Here is a tiny trained network, its code and every weight. The questions are about switching its units off for an input and a target symbol, where a switched-off unit gives its printed mean instead of its output.

import numpy as np


def w(rows, s, z=0):
    codes = np.array(rows[::2]) - 128.0
    scale = np.full(codes.shape[1], s)
    scale[-1] = z or s
    return codes * scale


def f(y):
    return y / 2 * (1 + np.tanh(0.7978845608 * (y + 0.044715 * y**3)))


def softmax(a):
    e = np.exp(a - a.max(-1, keepdims=True))
    return e / e.sum(-1, keepdims=True)


def log_softmax(a):
    a = a - a.max(-1, keepdims=True)
    return a - np.log(np.exp(a).sum(-1, keepdims=True))


def net(x, mask):
    ids = ['αβθπτψ'.index(c) for c in x.split()]
    T = len(ids)
    res = E[ids] + P[:T]
    u = 0
    for l in range(2):
        q, k, v = (res @ M[l].T for M in (Q, K, V))
        z = softmax(np.where(np.tri(T) > 0, q @ k.T / 2**0.5, -1e9)) @ v
        res = res + np.where(mask[u], z, O[l][:, -1]) @ O[l][:, :-1]
        u += 1
        y = f(res @ A[l][:, :-1].T + A[l][:, -1])
        res = res + np.where(mask[u : u + 12], y, B[l][:, -1]) @ B[l][:, :-1]
        u += 12
    return log_softmax(res[-1] @ U[:, :-1].T + U[:, -1])


Q, K, V, O, A, B = {}, {}, {}, {}, {}, {}
E = w([
[129,138,140,154,98,108,117,139,106,115],'α',
[136,154,117,210,79,24,132,146,145,44],'β',
[93,105,86,146,126,221,93,182,147,126],'θ',
[97,170,125,133,111,141,180,140,58,154],'π',
[139,142,127,241,140,119,159,105,139,111],'τ',
[106,82,132,83,56,84,69,194,7,35],'ψ',
],0.017)
P = w([
[114,66,176,192,84,132,176,185,160,178],'0',
[186,216,47,160,100,159,52,22,74,89],'1',
[196,126,132,121,99,118,224,168,238,132],'2',
[147,146,220,138,147,145,36,111,68,110],'3',
[65,2,138,156,236,13,223,136,73,175],'4',
[94,210,219,97,138,171,117,90,52,24],'5',
],0.0082)
Q[0] = w([
[38,11,99,187,254,35,98,98,55,192],'L0H0',
[2,155,98,131,161,121,39,113,87,89],'L0H0',
],0.0059)
K[0] = w([
[239,253,27,104,42,165,67,102,122,76],'L0H0',
[167,245,52,116,190,121,153,71,99,126],'L0H0',
],0.0075)
V[0] = w([
[154,253,53,204,170,96,250,101,198,112],'L0H0',
[124,202,91,39,59,46,207,176,59,196],'L0H0',
],0.0052)
O[0] = w([
[60,175,164,133,192,101,123,135,167,101,253],'L0H0',
[111,163,107,79,224,40,118,157,105,251,131],'L0H0',
],0.013,0.0031)
A[0] = w([
[128,213,174,77,97,121,131,116,103,146,24],'L0N0',
[63,171,123,197,126,148,137,132,137,150,67],'L0N1',
[137,54,103,118,144,65,191,188,117,208,165],'L0N2',
[100,148,122,132,143,108,72,112,114,220,54],'L0N3',
[145,167,133,104,96,155,60,86,82,61,163],'L0N4',
[86,183,100,123,129,172,129,160,126,198,165],'L0N5',
[156,166,81,167,132,119,77,116,73,162,101],'L0N6',
[100,95,132,82,181,92,120,121,94,183,85],'L0N7',
[152,166,109,125,101,161,97,166,126,51,187],'L0N8',
[111,101,99,2,154,127,137,107,200,127,3],'L0N9',
[84,164,212,149,97,116,141,193,171,214,251],'L0N10',
[144,142,152,165,159,61,105,92,105,122,163],'L0N11',
],0.0094,0.0034)
B[0] = w([
[193,86,123,103,125,151,63,69,93,125,153],'L0N0',
[164,142,227,106,151,101,112,14,54,97,228],'L0N1',
[70,145,47,218,134,129,117,155,112,237,230],'L0N2',
[241,35,136,58,151,255,82,166,164,116,161],'L0N3',
[125,183,124,157,180,106,105,134,85,215,240],'L0N4',
[188,46,116,171,157,122,130,120,143,104,174],'L0N5',
[219,165,132,126,94,170,125,126,136,42,176],'L0N6',
[78,128,217,103,86,125,30,56,131,172,177],'L0N7',
[97,146,141,114,114,86,68,94,73,171,247],'L0N8',
[165,126,87,45,131,149,71,142,208,180,119],'L0N9',
[134,175,129,184,191,144,41,106,119,48,247],'L0N10',
[141,121,78,38,116,136,98,149,128,157,254],'L0N11',
],0.0069,0.0068)
Q[1] = w([
[55,93,81,113,151,116,185,105,255,155],'L1H0',
[172,174,176,186,66,159,99,74,137,71],'L1H0',
],0.006)
K[1] = w([
[238,160,54,253,111,182,183,215,216,79],'L1H0',
[4,38,228,78,122,100,244,159,16,40],'L1H0',
],0.0044)
V[1] = w([
[33,95,68,50,58,117,75,138,8,75],'L1H0',
[144,164,50,72,167,66,111,253,161,126],'L1H0',
],0.005)
O[1] = w([
[134,33,212,116,2,28,78,8,64,68,254],'L1H0',
[147,142,117,80,53,98,19,164,84,243,55],'L1H0',
],0.0081,0.0062)
A[1] = w([
[152,144,141,117,106,107,137,97,119,88,84],'L1N0',
[106,79,77,145,122,103,161,183,151,122,149],'L1N1',
[76,69,140,124,134,139,158,89,127,66,63],'L1N2',
[101,84,115,94,140,193,105,165,181,143,96],'L1N3',
[139,108,156,107,117,134,157,132,128,53,101],'L1N4',
[72,249,88,56,162,96,120,134,108,106,103],'L1N5',
[148,132,142,133,177,123,189,140,123,140,98],'L1N6',
[135,103,104,153,161,82,170,154,93,109,223],'L1N7',
[89,159,127,101,139,167,182,162,183,103,2],'L1N8',
[113,68,105,99,84,124,133,153,139,166,120],'L1N9',
[109,145,25,82,101,134,157,93,140,202,46],'L1N10',
[95,92,147,135,119,108,255,150,139,123,99],'L1N11',
],0.0094,0.0051)
B[1] = w([
[86,69,167,117,124,162,39,225,131,185,255],'L1N0',
[80,99,142,222,16,126,118,132,51,202,145],'L1N1',
[189,118,135,110,150,82,158,174,143,169,243],'L1N2',
[124,178,177,108,198,69,211,109,113,137,140],'L1N3',
[123,122,104,111,193,175,87,171,158,147,206],'L1N4',
[202,146,172,156,122,110,114,193,147,188,227],'L1N5',
[91,100,112,155,80,129,115,160,191,175,153],'L1N6',
[113,175,110,77,108,163,148,106,146,62,209],'L1N7',
[140,95,29,64,120,68,202,160,30,182,144],'L1N8',
[170,158,186,150,159,75,246,166,76,120,164],'L1N9',
[205,2,160,115,181,75,164,177,108,19,150],'L1N10',
[133,34,73,106,129,165,91,193,174,166,160],'L1N11',
],0.0077,0.0083)
U = w([
[242,105,138,175,132,158,134,86,82,138,35],'α',
[186,150,129,166,134,187,71,138,117,252,59],'β',
[54,159,61,205,58,216,102,80,84,92,254],'θ',
[252,119,81,19,205,162,76,147,83,21,162],'π',
[176,191,222,197,159,128,140,71,114,37,121],'τ',
[173,17,166,181,62,226,30,121,169,142,70],'ψ',
],0.0042,0.0046)

Each question gives the input, a string of symbols that net reads in full, and the target symbol t.
The units are the heads (2 rows each of Q, K, V and O) and the neurons (one row each of A and B). Each row of codes is followed by its name. A weight is (code - 128) times the scale printed after its matrix; where a second scale follows, it is the last column's (O, A, B and U).
mask holds one flag per unit, layer by layer, with each layer's heads first. A switched-off unit (its flag False) gives its mean, the last column of its rows in O or B, instead of its output. The means were averaged over made-up inputs and are rounded, as every weight is.
A unit's drop is (log p(t) with every unit on - log p(t) with that unit switched off) / (log p(t) with every unit on - log p(t) with every unit switched off).
The circuit of an input: a set's keep is (log p(t) with only the set's units on - log p(t) with every unit switched off) / (log p(t) with every unit on - log p(t) with every unit switched off). Starting from the 12 units with the biggest drops (on a tie, the unit counted first), units are removed one at a time, each time the one whose removal leaves the highest keep (on an exact tie, the one counted first), for as long as the keep stays at least 0.8.
circuit, biggest first: the units of the circuit, biggest drop first
most important unit: the unit with the biggest drop
k most important neurons: the k neurons with the biggest drops, biggest first
k most important neurons of layer l: the k neurons of layer l with the biggest drops, biggest first
input β β θ β π, target τ: circuit, biggest first -> L0H0, L0N1, L0N10
input θ π ψ ψ, target ψ: 2 most important neurons of layer 0 -> L0N7, L0N0
input ψ θ ψ β, target ψ: circuit, biggest first -> L1H0, L1N0
input τ π α β θ, target β: circuit, biggest first -> L0H0, L0N2
input α π ψ α ψ, target β: 2 most important neurons -> L0N2, L0N7
input β θ β θ τ, target ψ: circuit, biggest first -> L0H0, L1N11, L0N10, L0N4
input τ ψ α, target π: 2 most important neurons -> L0N4, L0N1
input β α β π, target π: circuit, biggest first -> L0N2, L0H0, L0N0, L0N3
input τ ψ θ β, target ψ: most important neuron -> L0N8
input ψ θ τ, target α: circuit, biggest first -> L0H0, L1N10, L0N2, L1N0
input θ ψ ψ π, target ψ: 2 most important neurons -> L0N8, L1N0
input π θ θ, target β: circuit, biggest first -> L0H0, L1H0
input β θ α, target τ: 2 most important neurons of layer 0 -> L0N10, L0N3
input β ψ τ θ ψ, target α: most important unit -> L1N9
input τ β θ, target π: circuit, biggest first -> L0H0, L1H0, L1N8, L0N2
input τ τ ψ π θ, target π: 2 most important neurons -> L1N2, L0N4
input α α π ψ, target ψ: 2 most important neurons -> L1N0, L0N2
input τ θ τ ψ θ π, target ψ: 2 most important neurons of layer 0 -> L0N8, L0N0
input π ψ τ, target β: 2 most important neurons of layer 0 -> L0N2, L0N8
input α π τ, target θ: most important unit -> L1H0
